Each row has a class, written after it.
[-11   2  15 -19 -62  26  -6 -13   8  28   1  16 -26 -56   6 -22 -12   5
 -18  10   9  -2  -5 -21  35 -50 -36 -29  -8  21 -42 -12  37 -38 -14   9
  13 -42 -13  -2  32 -22 -27]
bam
[-28 -40 -15 -16  -4 -20   3  19 -15  32  43  53  -4  36 -31   0  78 -31
  -8  16  23 -24   4   5  12 -30 -64 -32  27 -18 -39 -12  -8  -7 -30   7
  10 -17  -1  -5 -17 -54  24]
nanap
[-36   3   8  27 -31  14 -18  -7   0   9  29 -27 -32  22  30 -13  29  43
 -18  43  22   7  17  35  61 -25 -33   2 -16  -6  -3  -6 -21   8 -68  38
  58 -54 -31  40  26 -17 -80]
zil
[-15  27 -36 -47 -29  20  -7  -7 -30  26   9  24 -43   8  -1 -14  32  34
 -49  24  11 -27  18  28  63 -52 -56   9  20  -9 -41  23  27 -23 -27  16
  76  -7  -3  20   0 -31 -51]
Nisi
[-20  11 -19  -3   0   0   2   8 -16  37  22  33 -17  37  -5   4  87   3
   9  34  29 -64  45  30  14 -13  16  -1  49 -43   1  27 -41 -23   3 -15
  39 -11 -14  39  20 -37 -10]
faf
[ 13   8 -34  16   9  37   4 -24 -17 -16   2  14 -43  10  20  11   8  30
 -16  34   6   8  22   1  30 -31 -12 -24   0 -36   3  21  10 -28   1  11
  39 -22   4   5  24 -13 -68]
zil
[-17 -19  -1  20 -21   7  17  10 -13 -18  -9 -46 -49  54  34 -16  -9  33
 -30  23  29 -22  53  42  63 -23 -20 -18   6  15 -14   5 -22 -22 -12  28
  71 -24  -3   7  13 -23 -26]
zil
[ 17 -17 -11  10  19  16   8 -29 -41   3 -24 -11 -25  40  -4  -4  -1  28
 -11  67  52 -10  43  -5  37 -20 -35 -11  17  -2 -32  -6  -8 -24   1  -1
  -1 -34 -33 -12  38   4 -55]
gaguk
[-28 -20 -32  11 -22  -2   3  28  19   9 -18 -40 -32  20  15 -23 114  -2
  23  54  39 -21  27  17  44 -66  28 -19  36 -49 -19   1  -1 -28 -29   1
  50 -38  40 -17  11 -38  14]
debov
[-28  -4  13  31 -28  12 -22  20   9 -27  35  16 -46 -60  -8 -33 -15  11
  15  48  64  -5  48  29  13 -31 -11 -28  79  31  12  16  51  -1 -32 -32
 -12 -44   4  -6  21 -32 -79]
bam
[ -7  -1   1  39   1  12 -17 -15 -23   3  17 -22 -17  -2  18 -33 -19  54
 -20  -4 -10 -10  38  30   9 -43 -23 -10   2   5 -21 -14  -2  -4  15  13
  44 -38  -1 -20  10 -16 -49]
bam
[ -8  -8 -17  -3  20   5  13  -9  18  -1  12  -9 -37  51  40   3  19 -10
  -9  28  27   5  41  40  58 -20 -21   4  13 -37 -29  15  -1   7 -26  -3
  58 -23  -1  15  10  -8 -18]
bam
[  5  43 -14 -17 -57 -15   9  10  -9  34  -4  25 -47   1 -30 -14   8  -1
 -42  19  31   2  20 -15   9 -15  12  22  19 -42  -3  -9   5 -31  10 -10
  -7 -44  17  52  17 -51  16]
lusi
[ 16 -11  -3  14  -7  31   9  18 -31 -11 -23  -3 -39  19  -2 -28 -60  37
 -10  22  44  -2  24 -13  57 -49 -29 -18   2  23   0 -13 -35 -17   3   3
   1  -6  12 -29   9 -15 -66]
zifu
[-15  22  -7 -18 -59 -17  -2 -15  20  58  -8  32 -11 -11 -22  -3  11 -16
 -27 -43   8 -21  10  -1  32  29  20 -18 -42 -28 -29  29  -9 -27  45 -30
  36 -17  32 -28  48 -16 -53]
debov
[-33  -5  -8   2   7  22   1   4 -14  19  38  12 -51   2 -17   2  43  12
 -15 -15  74 -39  20 -14  -1  -7 -35  15  45   0 -10 -34  -8 -25  -1 -13
  10 -23  -8   8  42 -26 -34]
lusi
[-27   1   5   4 -22 -22 -10 -38   1  11   7 -12 -39   7  25 -35   2  21
 -30  10  30 -10  50 -16  41 -47 -35  -4  -3  68 -68  -2  -3 -14 -38  11
 100 -30  16  -5  25   9 -71]
nilu
[-17  16  -3 -15 -52  29  -4 -27  -3  46   1 -17 -34 -16  20 -10  30  18
 -20  -1  26   4   6   3  43 -28 -11   7  21 -11 -73 -12 -33  -9 -56  46
  23 -24   0  24  24  13 -57]
kubid
[-38  -4  -9   8 -29 -14 -27 -19 -13 -11 -30 -29 -64  33  44 -17 -17  22
 -27  43  41 -20  34  53  26 -35 -33   8  25 -25 -23  39  30 -24 -54   3
  81 -26   3  28  -3 -47 -77]
gaguk
[-29  -5  11  -2  -5   1 -10  12 -44  43  -4 -14 -54 -45 -27  -5  44 -14
 -10 -20  29  -4   8  36  -3 -14  34  -1  41 -33   2   2 -31 -53 -15   7
 -32  -4   4  54  24 -27  -1]
kubid
[-27 -26  -6   9  38  17 -23 -11 -34  -4   0   6   3  -2  -3  12   0  17
  22  20  33 -40  34  32  55 -64 -27 -16  41   3   3 -17 -10 -45 -41  11
  14 -47   1 -15  24 -12 -29]
nanap
[-26  21  25 -38 -49 -11  17  30  -7  52  33  29 -63 -43 -11 -48  62  -3
 -35  17 -12 -24   3 -36  -3 -17 -33  -1  22   9   0 -41  15 -12 -35  -2
   1 -25   6  23  10 -39  10]
bam
[ -1  -1  30 -11  -7 -24 -31  -6   5  52   9  15  -1 -13  23  10  66 -16
 -48  37  20  -9  37   9   2 -56  21   8   0 -35 -21   4  10   6   7 -15
  -6 -35  21  21   6 -17  45]
zil
[ -3 -12 -16 -22 -23 -17  -1  -2 -33  36   5  -5 -76  11  -8 -16  12  -8
 -29  34  -7 -24  31  17 -21 -18 -16  -8  32  44 -19  39   8   0  -9  -5
  61   8  44  28  -7 -41 -42]
Zogef
[-22   8 -20  -9 -26   6 -14  30 -35 -10   5  19 -16  27 -26 -31 -10  26
  -9 -10  54 -27  38  30  59 -14 -21   8  18  20   5  17 -14 -20 -15   6
  14 -27 -33  16   9 -35 -84]
nanap
[  2   9  -9 -10 -33  -1  -5  25 -18  22  27  42 -32  -9  -6 -18   2  -3
 -43  44  15 -22  59  34  36 -17 -24  -1  40 -37 -27   0 -17 -13 -29  38
  27  -9  43  25  11  -4  41]
Nisi
[ 15 -16 -10  40 -13  -9  -5   0  -6   5  -2  -5  -6  16  -7 -34 -51  11
 -64  40  52  21  70  22  81 -31 -47 -29  -1  22 -30 -12  -4 -14  20  18
 -13 -58 -42  -8  -3  -5 -38]
fekob
[ -8  16   1  18 -49  17  -4 -22   9 -32 -12  16 -11   9   1 -13  24  42
  -6  39  25 -25  33 -12  31 -60  10  -9  30  -5 -15   3   9 -51 -25   6
  30 -31   8   4   1   0 -20]
faf
[-33  16  -2 -18 -68 -27 -19 -13 -20  24  34  12 -46  -9 -10 -13  31  -4
 -69 -45 -17 -11  47 -20  35 -16  -9 -11  -1   2 -40   7 -15 -22   8  12
  20 -43  50   5  -7 -24  13]
fekob
[-18  19   8   7 -77   5  20   2  -9  15  30  -1 -22  -8 -20 -23  47  -3
 -35 -11  13 -13  48   0  38  17   3  -8  -1  21 -20 -15  -4  -3  -3  19
  63 -29  46  11  16 -29  -5]
Nisi
[-27  38 -37 -40 -50  14  16  24   2  47  29   6 -31 -25 -20  -3  54  -7
 -32  31  24 -58  28 -12  55 -22 -34  -3  59  40 -30   3  47 -22 -17   1
   0   6 -18  40 -11 -49  16]
kubid
[ -31   13  -25   23  -19  -12   10  -23   35   -1  -13  -26    5   19
   13   -5   10   27   13  -14   45   -3    8   25   58   -9    4    1
   10   36  -22   -2   -1  -11  -21    7   82  -59  -16   -1   16  -33
 -111]
nanap
[-32  -2  21   8   9   4 -18  23 -37   3 -47 -28  -5   4  14  21  -5  51
 -12  15  39 -10  13 -29  80 -45  -1   2 -19  11 -13  26 -20 -42 -21  20
  44 -12   0  20  40  10 -25]
nilu
[  4   8 -27  -7  10  13  10 -40  23 -22   5 -21 -48 -19  26 -27  27  37
 -15  16  -3  -3  16  17  75 -26   6   1  35 -11 -17 -26   3 -34 -12   9
  39 -34  10 -28   3  17 -61]
zifu
[-23   9 -23  -6 -73  25 -17 -23  16  50  24   2  11 -12 -12 -25  84 -10
   9  -8  35 -32   1 -15  10 -51  -4 -27  -2 -17 -39  40   5 -35 -16  -7
  15 -12   1  31   0 -49 -31]
zil
[ 24  45  18  -4 -35  13   4   9  -9   8  -9  12 -38   9 -20  17  63   2
 -68  50  10  -8  17  -1   7 -46 -19 -23 -21 -43 -31  -7  18 -10   4  36
  10 -23  -2  17  16 -21 -14]
zil
[-51  39   4  16 -24   1 -12  -2  -4 -36  14 -11  -5  11  -6   8  -7  10
   2  -1  23  -4  28  18  47 -23  -3 -11 -12  21 -10   7  -4 -20  20   4
  12 -70 -40  -8  21 -18 -30]
debov
[-35  19   0 -33 -32  14   0   9 -10  30  18  13 -50   2  -8 -24  59  -9
 -83 -13  15 -22  17  -1   1 -35   6  10  -4  26   3 -27  -1 -29 -19   0
  24 -61  21  22 -10  -9  27]
Nisi
[ 31  54  -1 -23 -22  -2 -13   9 -13  49 -31 -33   3 -29 -40   3 -18   5
 -48   1  -6 -20  15  17 -11   5  -3   2  29 -31 -36  19   4  20 -11  15
 -43  19  23  14 -12  11  -4]
fekob
[ -7 -31  -4  47 -26  33  -7   3  -4  35 -10 -20  -4 -36  21 -35  -7  44
 -16  10   3 -20  27   9   7 -49  -2  -4  31  47  -6 -33   0 -13 -42  51
  57  -3  11  23  -1 -18 -14]
faf
[  3   7  27  -8 -46   9  17  69 -17  29  26  32 -12 -34 -36 -19  35   7
 -18   9  54 -35  39 -19  11 -27  -4  17  50  27 -29  -9 -29 -17 -34  16
  35  22  17  47   6  -3  33]
nilu
[ 21  36 -11  -1 -18  16 -18  -6 -31 -15  -1 -16 -21 -32  22 -27 -44  18
  11  43   9  -9  13 -24  37 -57 -71  12  -5  27  19  19  11 -25  -6  33
  27 -19 -23  19 -44 -15 -97]
fekob
[-34 -23   6  -2  13  15  21  -1 -31   9   0   7 -31  14 -16   9  60 -13
 -37 -40  39  -7  49  21  34 -30  -8  -4  22 -12 -40 -18  22 -23  17 -19
  43  18  -5   0  26 -47  26]
debov
[ 12 -13 -20 -50 -37 -26   5  13 -13  42  39  67 -35 -27 -33 -41  57  10
 -35  41 -16 -27   6 -17  19 -15 -45   7  29  23 -37 -10  26 -55 -17  23
  38 -23  14  25  -8   0   1]
bam
[ 16 -16 -26 -20 -15  26  -7  38 -16  10  27  37 -39  -8 -32   8  25 -12
   1  32  23 -21  14 -10  -7 -61  -8  -5  17  20   1  -7  -8 -32  -5   4
   0 -13  22  13  21 -18  10]
Zogef
[  6 -28  -8   4  -1  62  -5   3  -5  48  -8  19   8  -7  19   4 -26  12
  30  51  55 -29   4  39  38 -82  -2  -4  61   0  -4  -5 -50 -26 -55   6
  14 -14   7  32 -11 -27 -19]
zifu
[ 12 -22  21  -6 -48  24   8 -22 -14  30 -25 -33 -36   9  18 -29 -12  28
 -30   7  40 -12  30  11  73 -55 -20  -5  -9  12 -16 -16 -36 -46 -19  30
  30 -29  12   4  13  -8 -55]
zil
[-10  -5  14   7 -36 -26  11  -2 -20  29  21   9 -52 -14 -34 -12   8 -15
  -7  12  20  -7  17   7 -13 -24 -24   9  -4  29  -6   8 -13 -33 -38 -13
  68 -13  30  46   6 -29 -33]
gaguk
[-30  12 -11  -9 -43 -45  -3  13   5  51  13  -9 -24  -7 -15 -45  37  -3
 -26   3  33 -33  34  45  41 -14  -4   2  54  36 -28  11 -12 -17 -23  16
  27 -34  20  14 -32 -24 -65]
kubid
[-20 -25 -18   3 -39  26  -5   2 -42  27  -3 -43 -47  10  -8 -14  41 -23
 -34 -26  19  -6  60  17  40 -20  32 -27   7  -1 -21  10 -17   0  11   5
  -6 -18  15  25  27 -63  42]
nanap
[ -6  -3 -29 -13   3 -32  20   0  14  63  -8 -47 -47  12 -15   7  -5  -1
 -39  -4 -13 -11  22  19  22  -6 -13 -18  50 -27 -37 -15  -2   8 -16   0
   9  -5  78 -16   9 -30  16]
Zogef
[ -2 -17 -19   7   9  18 -11 -18  -5  -7   6 -35  -4  13  23 -45 -18  29
 -29  16   4 -37  29  27  61 -51 -39   5 -16  28 -13 -28  21 -36  -8  -5
  76 -41  -5 -23 -22   5 -44]
zifu
[-31  -2 -10 -25  -8 -30 -13  32 -26  39   6  -1 -44  -9 -33 -57  84   6
 -28 -26  12 -19  21   3   7 -49  11 -10  14 -20 -16   4 -46 -34 -21 -21
 -25  -9  -9   5  20  -8  13]
fekob
[-22   0 -20   3 -37  16 -18  28 -14  66   2 -25 -23 -17 -33 -19  39  22
 -23   3  25 -19  -9 -22  31 -50 -38  -3  -7  19 -14  -9  -9 -17 -24  37
  -9   4 -26  46  13 -46 -19]
faf
[ 18 -28   4  15 -36  10  19  44 -18  53  11  -9   3 -11 -24 -22  42 -17
   2 -14  17  26  19  -3  11 -30  20  -6  -2 -42 -24 -11 -34  11 -24  -3
  42  13  44  29   5 -40  46]
nilu
[  7 -42 -52   4 -13  26   4  -7   6  20 -36   6   4  30  17 -33  -6  15
  -4   0  41 -15  37  35  32 -40  31 -23  67  38 -20  22  10 -15 -29  -2
  54  -5  44 -16 -28 -38 -48]
nilu
[ -5  58   2 -19 -26   6  -7 -43   1 -24  17  -7 -25  -3  20  26  -7   7
 -10  58 -15 -11  42  26 100 -14 -35 -21   0   8 -17  28  21   0 -16  41
  28 -53 -21   8  26   0 -70]
zil
[ 18  -8 -18   4 -11  10  28  -7  23  35 -10   8   2 -12  -4  13 -42 -16
 -42 -11  25 -12  29  39  47   5 -27  -6   6  56 -46 -13  24   0  -8  30
  94 -14   2  10  11 -11 -49]
nanap
[ -9 -10 -26   3 -25 -12  -7   4 -35  69  33 -22 -25 -50 -14 -18 -15 -23
 -60 -29 -16  13  46   6  37  21 -15 -20  29   1 -42  32 -20  -2  10  33
  14 -37  40  36 -21  -4   6]
fekob
[-29 -15 -15   1  -6 -11 -26 -19  -7  36  29 -45 -33  11 -18 -25   4  15
 -22   8  46 -41  12   3  13  -7 -27  17  20  52  -4 -40 -10 -34  -3 -17
 -11 -47   7  15  -7 -34 -30]
zifu
[  2  50   6   6 -48  19   8 -46 -30 -18  34 -16 -30  13   4 -23 -27  16
 -34  37 -10 -37  59 -27  77   5 -84 -10 -23   2   5  -1  30 -18  29   9
  34 -40 -35   3 -16 -22 -72]
faf
[ -6 -19   5 -12   3  -9 -19  19 -20  47  -8 -19 -42 -53 -37   5  61  -3
 -16  42  31  -1  -9  21  12   0 -16   7  41 -15   7   7  46   4 -46  -3
 -16   3   5  26  14 -32 -52]
gaguk
[  5 -14 -21   0 -18  35 -18   7 -56   5 -11 -24  33  17 -30  -9 -40  25
  10  58  45 -13  21 -16  63 -49 -73   7   6  63 -30  34  35 -30 -38  39
  42 -22 -21  47 -18  -3 -77]
Zogef
[-12  -4 -39   5  -7   6  11 -26  43  26  17  23  -5 -22  18 -29  25   1
  29  25 -17 -16  -3  20  66 -24   4 -32  34  23  20  12 -33 -17 -30  34
  22 -47   8 -21  -7   8 -58]
lusi
[ -4 -27 -16  29 -22  23  21   9 -25 -14   7 -15   2  -7 -35 -22  32 -15
   1 -10  20 -18  60  34  46 -30  -5 -30  28  -7 -34 -19  36 -34   1  12
  63 -15  14  -1  32 -37  40]
lusi
[ -9 -28 -11   4 -20 -35   0  35 -54  22   7 -31 -26   3 -85 -19  29 -18
 -27  -8  50 -14  35   6  19  12 -42  -5  25  18 -33   0  14 -38  -2  21
  -3 -11  24  23  -1 -32  -9]
gaguk
[-16 -10   1  18  35   5  -3  11 -44  15   4  30 -15 -35 -34 -13 -23  63
 -27   7  33 -11  39  -3  60 -43 -67 -13  59  37 -25   5  39 -24 -22  13
  21   7   7  -8  17  -5 -89]
bam
[ -2 -19  20 -12 -47   9   2   6 -21  -5  33  25  -8 -34  10 -25  16 -14
  44  39  44 -31  22  11  59 -20 -55  -5  36  -9 -42   6 -27 -57 -29  42
  39 -11 -16   9  -4  18 -45]
kubid
[-11  -8   6  18   9   8  12 -29  27  -8 -17 -19 -23  23  20 -16 -26  18
 -22  20  17  13  12  63  46 -25  -7   7   0   2  -9  -9  -7 -10 -58   7
  70 -41 -19  10  17  29 -46]
lusi
[ -3 -20   0  23  29 -28  -5  24 -13  59  -3 -36 -13 -63  -6 -29  50  10
  -2 -35  46   9  37 -31  34 -44  39  30  34  34 -34 -18 -41  -9  17  19
  19  20  55  25  20  -7  -2]
zifu
[-31   6 -25 -22  11  -8  30  11 -14  37  21  28 -30  -6 -28   9  67 -22
 -12   0   0 -41   0 -17  -1 -34 -31 -27  43   7 -19  19  -1 -32 -19 -10
  38  -1  16  22 -20 -40  20]
nanap
[-28  -9  -4 -20 -30  42  18  19 -10  51   5  31  12 -75 -20  -9  49  -1
   5 -13  30 -38  10 -23  36 -46  -1 -15  83  43   0 -15  56 -18  -9 -13
  -4   3  -1  11   5 -71  23]
lusi
[-30  13   2 -59 -41  -3   0  24 -45  42  30  18 -37 -16 -14 -18  68  16
 -49 -31 -14 -25  18  15  14   3  13   3  39 -21 -33  38  -8  -9  -3  -6
  16 -13   0  37   4 -21  13]
zil
[ -9 -21   4  -3 -33  17  12  29 -20  -8   5  91 -28  51  -3  -7 -21  32
 -56   9  31   7  40  19  66 -18 -13 -13   6   3  22  -3   8  18  17 -30
   9 -20 -18 -26  17 -57 -32]
lusi
[  4 -28 -17   1   0   7   8 -53   0  11  -3  13  20 -35  10  12  -1  20
  40  -3  -5   3  -6 -17  55 -45 -27 -22   6  14 -27 -19  10 -60  -6  -9
  58 -20   3 -30  24 -13 -39]
fekob
[  3  31 -69  18 -19  14 -18  35  15  18  27   2 -17 -15  -9 -26 -56  50
 -30   0  26  -6  25   4  68 -61 -56   4   9  41 -30  -3 -10  -9   6  61
  26 -36 -37  11   5  -8 -77]
faf
[-11 -35 -22 -10 -29  58  23   2 -20  63  16 -21 -61 -14 -19  -6  45 -11
 -54 -22   7 -18   5  -4  39  17 -10 -15   2 -20  -2  24  -1 -16 -20  -5
  46  10  37  32  11  -9  -2]
lusi
[ 15 -25  -5 -13 -20  12  36 -18   2  21  15  13 -16  22  -6  30  13  15
 -26  32   6  24 -17   0  55  34 -51 -46  24 -39 -71   2  -1  11  -5  10
  44 -22   2 -34   6  -5 -40]
nilu
[  9  -2 -13   6 -15  35  29  19 -17  -3 -28 -20 -23  24  16   2  32  34
 -18  29  43  -3   2  -6  66 -44 -10 -16   0  -1  10  27  -8 -43  27  25
  36 -24 -32  22 -16 -34 -62]
zil
[-14  34 -13 -15 -52  33   0  30 -13  16   8   6 -32  -7 -31  -3  55  28
 -45  18  58 -33  43 -26  27 -70 -10  13  51   5 -46  15  10  -9 -35   3
  -9  -1   1  36   0 -20  10]
gaguk
[-22 -18 -12 -17 -10 -16   7 -24 -27  42  15 -18 -34  46 -24 -21  69 -37
   8 -10  54 -32  48   7  18 -22  -6  -9  40 -20 -32   7 -38 -40   9 -19
   1 -23  20  20  12 -47 -17]
Zogef
[-28   7  -9 -21  31  29   0 -17 -46  -7 -16 -35 -67  -7  10  25 -12  13
   2  44  -8 -45  11   7  47 -62 -29 -28  19  47  27  22  -8 -42 -34   4
  25 -40  -1   3  12  -8 -34]
nanap
[-19 -20 -13 -16 -28  12 -11  -3 -12  76   8  12 -30 -18  -4 -29  63 -12
 -39  24  35 -12  24   7  54  -8  -4  -3  33  14  -1  13  10  11 -16   7
  -4 -28  -6  33   8 -43 -41]
lusi
[ 19 -44 -23  48   0  13  -8 -20   7   8  -3 -23   0 -34 -12 -25 -18  33
  -8  13   3  18  17  26  22 -23 -35  -9  -7  27 -44 -22  49 -15 -33  31
  83  23 -11   5  34   7 -47]
faf
[-11  33 -34 -37  -7 -17 -10  30 -51  24  18  18 -38 -32 -27 -39  17 -27
 -14   5  51  -1  45 -39  12 -36 -49  32  52 -15 -29  22  41 -14 -29   3
   3 -23  12  47 -14 -33 -46]
gaguk
[-23 -17 -40  12 -12   8   7   6 -12  -9   7  37 -20 -13   6 -40  46  28
 -18   1  35  -9  20 -34  41 -33 -40   7  48  47  -4  -1  36 -39 -22  47
  33   6 -17  20 -38 -42 -64]
gaguk
[ 12  13 -55  13   9  24 -13  41   8  12  -1 -13  -7   9  -4  17 -21  31
 -15  45  67  23  39  43  77 -72   7  -4  36   1 -23  23 -11  23  12   7
  -8 -41   1  -3  22 -19 -14]
Nisi
[-27  14  43  -8 -70   5   2  56 -25  29  20  15 -42  23 -21   5  26   3
 -50  23  44 -45  50  -6  68  -9  -3 -24  16 -13  14  -7 -57  -7  -7   5
 -15 -50  34   3  10 -37  13]
nilu
[ 28 -16  -2  10   5  23 -11  -9 -13  15 -13 -26 -33 -44  11 -24 -47  37
 -43  32  11 -10  24   9  36 -20 -36  -5  14  36   6   5  13  -9 -11   4
  16  -8   0 -21 -13  32 -84]
fekob
[  1 -11  -1   2  -5  32   0  52 -44   6  18 -20 -50 -25 -32 -20  71  -4
   4  31  14 -10  48  -5  71 -40  12  -9  20 -41  54 -12 -17 -13 -32   9
 -24 -20  24  14  23 -12  10]
faf
[   0   41  -21   -9   18   28    4  -14  -34   -7    8  -35  -25   29
  -16   -7   36   16   -7   18   33  -15   35  -26   58 -102  -43    0
   -8   15    3  -13  -22  -28   -6  -13   -1  -55  -29   -3  -12  -10
  -51]
fekob
[ -6 -27 -11   7  26  24  12  -4 -39   0  -7  53   8  26   6 -28  -9  28
   3  20   9 -14  36  -6  41 -55 -31 -27  26  61  -9 -19 -19 -26 -48  27
  54 -12  -6 -15   6  -2 -45]
nilu
[ 18   6 -21  22 -64 -15   1   2  18  30  27  28 -27 -35 -40  -4  -3  -8
 -72  -4 -13  18  12   5 -29  18   1 -27 -14 -22 -56  12  10 -26   0   3
  59 -31  47  21   7  11   3]
fekob
